Here is a tiny trained network, its code and every weight. The questions are about switching its units off for an input and a class, where a switched-off unit gives its printed mean instead of its output.

import numpy as np


def w(rows, s, z=0):
    codes = np.array(rows[::2]) - 128.0
    scale = np.full(codes.shape[1], s)
    scale[-1] = z or s
    return codes * scale


def norm(h):
    return h / np.sqrt((h * h).mean(-1, keepdims=True) + 1e-5)


def f(y):
    return np.maximum(y, 0)


def log_softmax(a):
    a = a - a.max(-1, keepdims=True)
    return a - np.log(np.exp(a).sum(-1, keepdims=True))


def net(x, mask):
    res = np.array(x, float).reshape(1, 2) / 4 @ E
    u = 0
    for l in range(4):
        y = f(norm(res) @ A[l][:, :-1].T + A[l][:, -1])
        res = res + np.where(mask[u : u + 9], y, B[l][:, -1]) @ B[l][:, :-1]
        u += 9
    return log_softmax(norm(res)[-1] @ U[:, :-1].T + U[:, -1])


A, B = {}, {}
E = w([
[114,28,74,216],'x0',
[100,43,253,126],'x1',
],0.00052)
A[0] = w([
[144,115,106,97,88],'L0N0',
[70,100,114,248,254],'L0N1',
[12,217,68,205,115],'L0N2',
[184,192,87,70,88],'L0N3',
[54,86,184,155,113],'L0N4',
[191,135,186,41,162],'L0N5',
[114,111,113,90,103],'L0N6',
[147,122,119,118,109],'L0N7',
[142,79,82,168,208],'L0N8',
],0.0011,0.00083)
B[0] = w([
[131,119,132,113,128],'L0N0',
[141,200,177,92,252],'L0N1',
[191,94,128,53,172],'L0N2',
[133,96,156,225,174],'L0N3',
[148,116,95,77,184],'L0N4',
[71,138,141,247,197],'L0N5',
[110,131,131,131,128],'L0N6',
[127,131,129,128,128],'L0N7',
[144,181,173,129,211],'L0N8',
],0.0014,0.0011)
A[1] = w([
[196,114,125,97,91],'L1N0',
[73,138,154,184,97],'L1N1',
[131,27,63,202,73],'L1N2',
[130,83,234,140,254],'L1N3',
[216,132,156,191,120],'L1N4',
[59,171,94,156,80],'L1N5',
[169,163,88,171,147],'L1N6',
[116,1,112,216,207],'L1N7',
[160,33,30,233,89],'L1N8',
],0.0013,0.00084)
B[1] = w([
[105,147,139,124,130],'L1N0',
[146,124,118,94,146],'L1N1',
[78,226,213,161,161],'L1N2',
[162,138,36,100,253],'L1N3',
[64,140,124,78,154],'L1N4',
[158,94,125,102,136],'L1N5',
[125,76,131,84,176],'L1N6',
[114,213,170,108,207],'L1N7',
[95,253,211,162,178],'L1N8',
],0.0016,0.0015)
A[2] = w([
[169,149,136,77,162],'L2N0',
[181,124,108,105,135],'L2N1',
[106,153,76,133,175],'L2N2',
[102,31,175,113,98],'L2N3',
[133,161,68,111,253],'L2N4',
[76,92,137,248,161],'L2N5',
[98,19,188,117,88],'L2N6',
[113,101,137,253,86],'L2N7',
[102,68,158,94,94],'L2N8',
],0.0019,0.00052)
B[2] = w([
[77,120,150,239,228],'L2N0',
[74,112,139,154,167],'L2N1',
[127,47,147,129,198],'L2N2',
[240,75,22,188,184],'L2N3',
[111,33,168,142,252],'L2N4',
[84,232,219,38,161],'L2N5',
[239,83,18,194,195],'L2N6',
[41,247,205,11,150],'L2N7',
[161,105,47,212,172],'L2N8',
],0.0013,0.0011)
A[3] = w([
[96,70,165,144,165],'L3N0',
[163,120,172,90,172],'L3N1',
[180,187,115,112,73],'L3N2',
[128,136,11,127,55],'L3N3',
[186,93,156,116,4],'L3N4',
[187,107,115,142,222],'L3N5',
[129,142,4,128,69],'L3N6',
[113,78,101,144,129],'L3N7',
[141,164,129,54,76],'L3N8',
],0.0025,0.00041)
B[3] = w([
[114,83,44,47,220],'L3N0',
[135,147,42,201,179],'L3N1',
[69,78,177,119,197],'L3N2',
[242,38,123,195,243],'L3N3',
[154,95,39,157,178],'L3N4',
[189,111,178,174,233],'L3N5',
[250,23,129,187,254],'L3N6',
[82,217,158,114,208],'L3N7',
[60,125,147,180,173],'L3N8',
],0.0016,0.00092)
U = w([
[243,39,85,199,167],'0',
[52,249,223,154,153],'1',
[22,37,30,10,128],'2',
[187,167,111,1,5],'3',
],0.0097,0.012)

Each question gives the input, the list of numbers given to net, and the class t.
The units are the neurons (one row each of A and B). Each row of codes is followed by its name. A weight is (code - 128) times the scale printed after its matrix; where a second scale follows, it is the last column's (A, B and U).
mask holds one flag per neuron, layer by layer. A switched-off neuron (its flag False) gives its mean, the last column of its row in B, instead of its output. The means were averaged over made-up inputs and are rounded, as every weight is.
A unit's drop is (log p(t) with every unit on - log p(t) with that unit switched off) / (log p(t) with every unit on - log p(t) with every unit switched off).
most important unit: the unit with the biggest drop
top k neurons: the k neurons with the biggest drops, biggest first
k most important neurons of layer l: the k neurons of layer l with the biggest drops, biggest first
drop when u is switched off: that unit's drop, to one decimal
input [6,-5], class 1: top 2 neurons	[L1N8; L1N3]
input [1,3], class 2: most important unit	L1N3
input [-3,2], class 2: top 3 neurons	[L0N1; L1N8; L1N3]
input [-8,8], class 0: top 3 neurons	[L1N7; L1N8; L0N1]
input [1,0], class 2: top 2 neurons	[L1N8; L1N7]
input [3,1], class 2: top 2 neurons	[L0N1; L3N0]
input [2,2], class 2: top 2 neurons	[L1N3; L3N0]
input [-7,7], class 0: top 3 neurons	[L1N7; L1N8; L0N1]
input [2,-3], class 2: 2 most important neurons of layer 2	[L2N4; L2N6]
input [-3,-3], class 2: 3 most important neurons of layer 1	[L1N8; L1N7; L1N3]
input [-5,6], class 0: drop when L1N4 is switched off	0.0
input [7,-5], class 1: drop when L1N3 is switched off	0.1
input [-1,0], class 2: drop when L1N1 is switched off	0.1
input [-2,0], class 2: top neuron	[L3N0]
input [0,-2], class 2: top 2 neurons	[L1N3; L3N0]
